Below are the code and all the weights of a small trained network. Each question names an input and a class and asks about switching units off, where a switched-off unit gives its printed mean instead of its output.

import numpy as np


def w(rows, s, z=0):
    codes = np.array(rows[::2]) - 128.0
    scale = np.full(codes.shape[1], s)
    scale[-1] = z or s
    return codes * scale


def f(y):
    return y / 2 * (1 + np.tanh(0.7978845608 * (y + 0.044715 * y**3)))


def log_softmax(a):
    a = a - a.max(-1, keepdims=True)
    return a - np.log(np.exp(a).sum(-1, keepdims=True))


def net(x, mask):
    res = np.array(x, float).reshape(1, 6) / 4 @ E
    y = f(res @ A[0][:, :-1].T + A[0][:, -1])
    res = res + np.where(mask, y, B[0][:, -1]) @ B[0][:, :-1]
    return log_softmax(res[-1] @ U[:, :-1].T + U[:, -1])


A, B = {}, {}
E = w([
[128,28,126,111,247,169,28],'x0',
[131,130,126,127,125,128,131],'x1',
[129,140,128,126,139,135,131],'x2',
[131,98,127,13,19,238,111],'x3',
[244,108,206,67,172,101,244],'x4',
[39,63,187,253,111,242,201],'x5',
],0.0068)
A[0] = w([
[84,75,108,184,122,186,204,138],'n1',
[63,140,8,186,107,116,94,61],'n2',
[118,57,145,202,128,180,173,21],'n3',
[148,42,192,127,217,169,10,83],'n4',
[88,113,189,113,109,137,131,41],'n5',
[200,64,154,87,172,108,255,3],'n6',
[65,155,212,139,163,157,163,7],'n7',
[150,137,95,214,196,91,156,81],'n8',
[164,74,138,56,47,174,139,97],'n9',
[121,117,129,198,175,31,158,44],'n10',
],0.0081,0.006)
B[0] = w([
[172,165,117,83,147,56,105,241],'n1',
[66,72,137,46,148,141,173,195],'n2',
[140,157,87,117,141,66,79,189],'n3',
[135,170,178,76,85,106,207,253],'n4',
[149,103,129,86,122,135,65,121],'n5',
[5,36,49,73,104,152,120,230],'n6',
[139,98,71,94,125,117,102,141],'n7',
[118,130,178,101,75,165,62,191],'n8',
[130,147,193,175,168,131,48,227],'n9',
[168,107,199,152,93,158,63,187],'n10',
],0.012,0.006)
U = w([
[40,62,108,89,123,121,115,93],'0',
[161,142,161,126,126,96,139,252],'1',
[220,152,75,60,141,22,58,75],'2',
[166,120,223,143,100,169,52,85],'3',
[159,182,209,97,30,85,252,98],'4',
[160,125,141,123,149,111,147,236],'5',
[185,139,93,201,140,171,184,60],'6',
],0.011,0.013)

Each question gives the input, the list of numbers given to net, and the class t.
The units are the neurons (one row each of A and B). Each row of codes is followed by its name. A weight is (code - 128) times the scale printed after its matrix; where a second scale follows, it is the last column's (A, B and U).
mask holds one flag per neuron, in row order. A switched-off neuron (its flag False) gives its mean, the last column of its row in B, instead of its output. The means were averaged over made-up inputs and are rounded, as every weight is.
A unit's drop is (log p(t) with every unit on - log p(t) with that unit switched off) / (log p(t) with every unit on - log p(t) with every unit switched off).
The circuit of an input: a set's keep is (log p(t) with only the set's units on - log p(t) with every unit switched off) / (log p(t) with every unit on - log p(t) with every unit switched off). Starting from all 10 units, units are removed one at a time, each time the one whose removal leaves the highest keep (on an exact tie, the one counted first), for as long as the keep stays at least 0.8.
units of the circuit, in order: the units of the circuit, biggest drop first
most important unit: the unit with the biggest drop
k most important neurons: the k neurons with the biggest drops, biggest first
drop when u is switched off: that unit's drop, to one decimal
input [1,5,-3,8,-4,2], class 3: most important neuron	[n9]
input [6,7,7,-8,-7,-1], class 3: 3 most important neurons	[n10; n8; n6]
input [-7,-7,6,-2,-7,-2], class 0: 3 most important neurons	[n2; n4; n1]
input [-5,-1,-8,-2,4,-6], class 5: 3 most important neurons	[n4; n1; n3]
input [2,4,6,6,6,0], class 0: 2 most important neurons	[n6; n10]
input [-3,-3,-4,-5,4,2], class 3: 3 most important neurons	[n10; n8; n4]
input [2,-7,-2,-3,7,-5], class 0: 2 most important neurons	[n6; n1]
input [4,2,-8,-8,3,-3], class 3: units of the circuit, in order	[n10; n8]
input [-2,6,2,-5,7,8], class 2: 2 most important neurons	[n1; n3]
input [-8,-7,-6,8,-6,4], class 3: 4 most important neurons	[n9; n6; n4; n5]
input [3,0,1,-7,6,0], class 3: 2 most important neurons	[n10; n8]
input [5,-8,4,-6,-4,-8], class 1: 2 most important neurons	[n1; n4]
input [-6,1,-7,-5,-1,8], class 2: 2 most important neurons	[n1; n3]
input [8,-5,-5,-7,-7,1], class 4: 2 most important neurons	[n4; n6]
input [4,-4,1,1,-6,-5], class 0: units of the circuit, in order	[n2]
input [-4,-4,-3,-1,-7,-2], class 0: 2 most important neurons	[n2; n4]
input [5,3,-2,0,0,8], class 2: drop when n6 is switched off	0.0
input [-6,6,-8,8,6,-4], class 3: drop when n4 is switched off	0.1
input [1,-5,4,-3,8,-2], class 0: drop when n6 is switched off	0.8
input [-8,1,3,8,-3,3], class 3: most important unit	n9
input [-5,-8,-5,1,8,6], class 0: drop when n6 is switched off	0.8
